Below are the code and all the weights of a small trained network. Each question names an input and a target symbol and asks about switching units off, where a switched-off unit gives its printed mean instead of its output.

import numpy as np


def w(rows, s, z=0):
    codes = np.array(rows[::2]) - 128.0
    scale = np.full(codes.shape[1], s)
    scale[-1] = z or s
    return codes * scale


def softmax(a):
    e = np.exp(a - a.max(-1, keepdims=True))
    return e / e.sum(-1, keepdims=True)


def log_softmax(a):
    a = a - a.max(-1, keepdims=True)
    return a - np.log(np.exp(a).sum(-1, keepdims=True))


def net(x, mask):
    ids = ['ΛΦΩβγδεηθμστψ'.index(c) for c in x.split()]
    T = len(ids)
    res = E[ids] + P[:T]
    u = 0
    for l in range(2):
        r = res
        for j in range(3):
            rows = slice(4 * j, 4 * j + 4)
            q, k, v = (r @ M[l][rows].T for M in (Q, K, V))
            z = softmax(np.where(np.tri(T) > 0, q @ k.T / 4**0.5, -1e9)) @ v
            o = O[l][rows]
            res = res + np.where(mask[u + j], z, o[:, -1]) @ o[:, :-1]
        u += 3
    return log_softmax(res[-1] @ U[:, :-1].T + U[:, -1])


Q, K, V, O = {}, {}, {}, {}
E = w([
[165,42,100],'Λ',
[51,120,64],'Φ',
[185,116,150],'Ω',
[108,105,99],'β',
[140,155,168],'γ',
[39,185,151],'δ',
[114,140,127],'ε',
[119,145,137],'η',
[55,49,43],'θ',
[10,113,63],'μ',
[125,71,220],'σ',
[97,110,88],'τ',
[131,160,166],'ψ',
],0.011)
P = w([
[148,147,132],'0',
[151,147,145],'1',
[44,43,151],'2',
[158,155,155],'3',
[40,43,160],'4',
[167,161,161],'5',
[28,54,168],'6',
[177,170,166],'7',
[30,57,172],'8',
[163,159,157],'9',
[2,71,184],'10',
],0.0098)
Q[0] = w([
[132,46,194],'L0H0',
[106,179,84],'L0H0',
[122,171,53],'L0H0',
[103,60,164],'L0H0',
[134,125,146],'L0H1',
[86,117,136],'L0H1',
[218,147,91],'L0H1',
[125,121,138],'L0H1',
[177,148,8],'L0H2',
[225,144,9],'L0H2',
[198,146,13],'L0H2',
[117,154,15],'L0H2',
],0.014)
K[0] = w([
[234,103,209],'L0H0',
[83,166,38],'L0H0',
[71,115,56],'L0H0',
[206,124,152],'L0H0',
[123,134,132],'L0H1',
[125,142,100],'L0H1',
[119,60,253],'L0H1',
[110,148,123],'L0H1',
[140,16,17],'L0H2',
[161,15,60],'L0H2',
[147,51,69],'L0H2',
[93,89,45],'L0H2',
],0.014)
V[0] = w([
[93,124,153],'L0H0',
[96,151,63],'L0H0',
[66,116,42],'L0H0',
[174,114,138],'L0H0',
[116,114,208],'L0H1',
[85,91,174],'L0H1',
[176,148,100],'L0H1',
[84,118,96],'L0H1',
[146,204,94],'L0H2',
[157,241,237],'L0H2',
[95,41,77],'L0H2',
[152,2,64],'L0H2',
],0.0076)
O[0] = w([
[105,161,159,157],'L0H0',
[133,152,27,45],'L0H0',
[94,154,14,33],'L0H0',
[135,96,157,145],'L0H0',
[168,141,161,168],'L0H1',
[162,125,220,177],'L0H1',
[112,151,83,86],'L0H1',
[75,67,169,144],'L0H1',
[98,174,104,112],'L0H2',
[100,202,250,255],'L0H2',
[161,2,32,66],'L0H2',
[186,61,48,20],'L0H2',
],0.0061,0.0048)
Q[1] = w([
[203,251,72],'L1H0',
[37,121,155],'L1H0',
[44,65,169],'L1H0',
[137,217,130],'L1H0',
[149,143,228],'L1H1',
[47,117,74],'L1H1',
[125,47,208],'L1H1',
[109,22,174],'L1H1',
[125,103,85],'L1H2',
[136,164,34],'L1H2',
[110,29,170],'L1H2',
[118,119,136],'L1H2',
],0.012)
K[1] = w([
[126,159,8],'L1H0',
[148,147,195],'L1H0',
[130,120,211],'L1H0',
[131,175,98],'L1H0',
[162,156,129],'L1H1',
[98,99,96],'L1H1',
[190,121,131],'L1H1',
[204,87,127],'L1H1',
[123,118,102],'L1H2',
[69,84,104],'L1H2',
[176,147,106],'L1H2',
[136,139,121],'L1H2',
],0.017)
V[1] = w([
[111,153,131],'L1H0',
[174,127,168],'L1H0',
[4,125,126],'L1H0',
[155,121,183],'L1H0',
[98,97,126],'L1H1',
[24,131,144],'L1H1',
[73,157,143],'L1H1',
[171,106,129],'L1H1',
[243,246,129],'L1H2',
[68,90,123],'L1H2',
[225,131,123],'L1H2',
[147,167,134],'L1H2',
],0.012)
O[1] = w([
[88,137,129,145],'L1H0',
[123,79,172,206],'L1H0',
[76,110,43,165],'L1H0',
[113,67,163,247],'L1H0',
[118,101,139,115],'L1H1',
[71,132,172,123],'L1H1',
[69,167,143,136],'L1H1',
[178,104,120,141],'L1H1',
[224,254,92,186],'L1H2',
[95,88,137,98],'L1H2',
[205,141,138,129],'L1H2',
[134,155,121,157],'L1H2',
],0.0089,0.014)
U = w([
[212,66,89,216],'Λ',
[79,98,92,255],'Φ',
[224,189,95,242],'Ω',
[124,118,96,174],'β',
[155,227,131,51],'γ',
[42,182,158,163],'δ',
[118,155,108,195],'ε',
[121,164,111,172],'η',
[108,49,103,71],'θ',
[55,83,123,58],'μ',
[151,101,254,14],'σ',
[109,110,100,137],'τ',
[142,230,135,59],'ψ',
],0.0057,0.004)

Each question gives the input, a string of symbols that net reads in full, and the target symbol t.
The units are the heads (4 rows each of Q, K, V and O). Each row of codes is followed by its name. A weight is (code - 128) times the scale printed after its matrix; where a second scale follows, it is the last column's (O and U).
mask holds one flag per head, layer by layer. A switched-off head (its flag False) gives its mean, the last column of its rows in O, instead of its output. The means were averaged over made-up inputs and are rounded, as every weight is.
A unit's drop is (log p(t) with every unit on - log p(t) with that unit switched off) / (log p(t) with every unit on - log p(t) with every unit switched off).
The circuit of an input: a set's keep is (log p(t) with only the set's units on - log p(t) with every unit switched off) / (log p(t) with every unit on - log p(t) with every unit switched off). Starting from all 6 units, units are removed one at a time, each time the one whose removal leaves the highest keep (on an exact tie, the one counted first), for as long as the keep stays at least 0.8.
units of the circuit, in order: the units of the circuit, biggest drop first
unit that matters most: the unit with the biggest drop
heads that matter: for each layer, one digit per head in row order, 1 if its drop is at least 0.15 and else 0, layers parted by /
drop of u: that unit's drop, to one decimal
input Λ Ω β, target Λ: units of the circuit, in order -> [L0H2, L1H1]
input ε σ σ σ δ σ β σ δ β Ω, target σ: heads that matter -> 100 / 100
input δ σ Φ Φ, target Φ: units of the circuit, in order -> [L0H0, L1H2, L1H0]
input ψ σ β σ δ σ Φ, target σ: heads that matter -> 110 / 100
input ε σ σ ψ σ σ μ σ θ, target σ: units of the circuit, in order -> [L1H0, L0H1, L0H0]
input σ Λ δ μ Λ Ω, target Ω: unit that matters most -> L1H0
input σ σ Λ, target σ: units of the circuit, in order -> [L1H0, L0H0, L0H1]
input μ μ δ, target μ: units of the circuit, in order -> [L1H2, L0H2]
input ψ Λ δ σ δ μ, target μ: units of the circuit, in order -> [L0H0, L1H2, L0H2]
input ψ δ β σ Λ σ β, target σ: units of the circuit, in order -> [L1H0, L0H0]
input γ σ δ μ Λ σ η δ δ δ, target δ: heads that matter -> 101 / 010
input Φ μ σ δ Ω Φ, target Φ: heads that matter -> 101 / 101
input μ Φ β, target μ: units of the circuit, in order -> [L1H2, L0H1]
input δ δ σ, target δ: heads that matter -> 001 / 010
input σ Φ σ Λ δ Ω γ β σ Λ, target Λ: heads that matter -> 001 / 010
input ψ Λ γ θ, target θ: heads that matter -> 001 / 001
input ε σ σ Ω σ Ω σ, target Ω: heads that matter -> 010 / 011
input δ ψ Ω δ γ Φ γ, target δ: heads that matter -> 001 / 010
input δ γ δ δ Ω Λ σ σ δ σ θ, target σ: heads that matter -> 100 / 100
input θ γ Φ θ β σ ε μ, target μ: units of the circuit, in order -> [L1H2, L0H0]
input σ σ Ω, target σ: units of the circuit, in order -> [L1H0, L0H0, L0H1]
input δ δ θ ε δ Λ, target Λ: units of the circuit, in order -> [L0H2, L1H1]
input Λ Ω ψ σ μ σ δ σ Λ, target σ: units of the circuit, in order -> [L1H0, L0H0]
input σ η δ σ μ μ δ σ ψ δ δ, target σ: drop of L1H0 -> 0.8
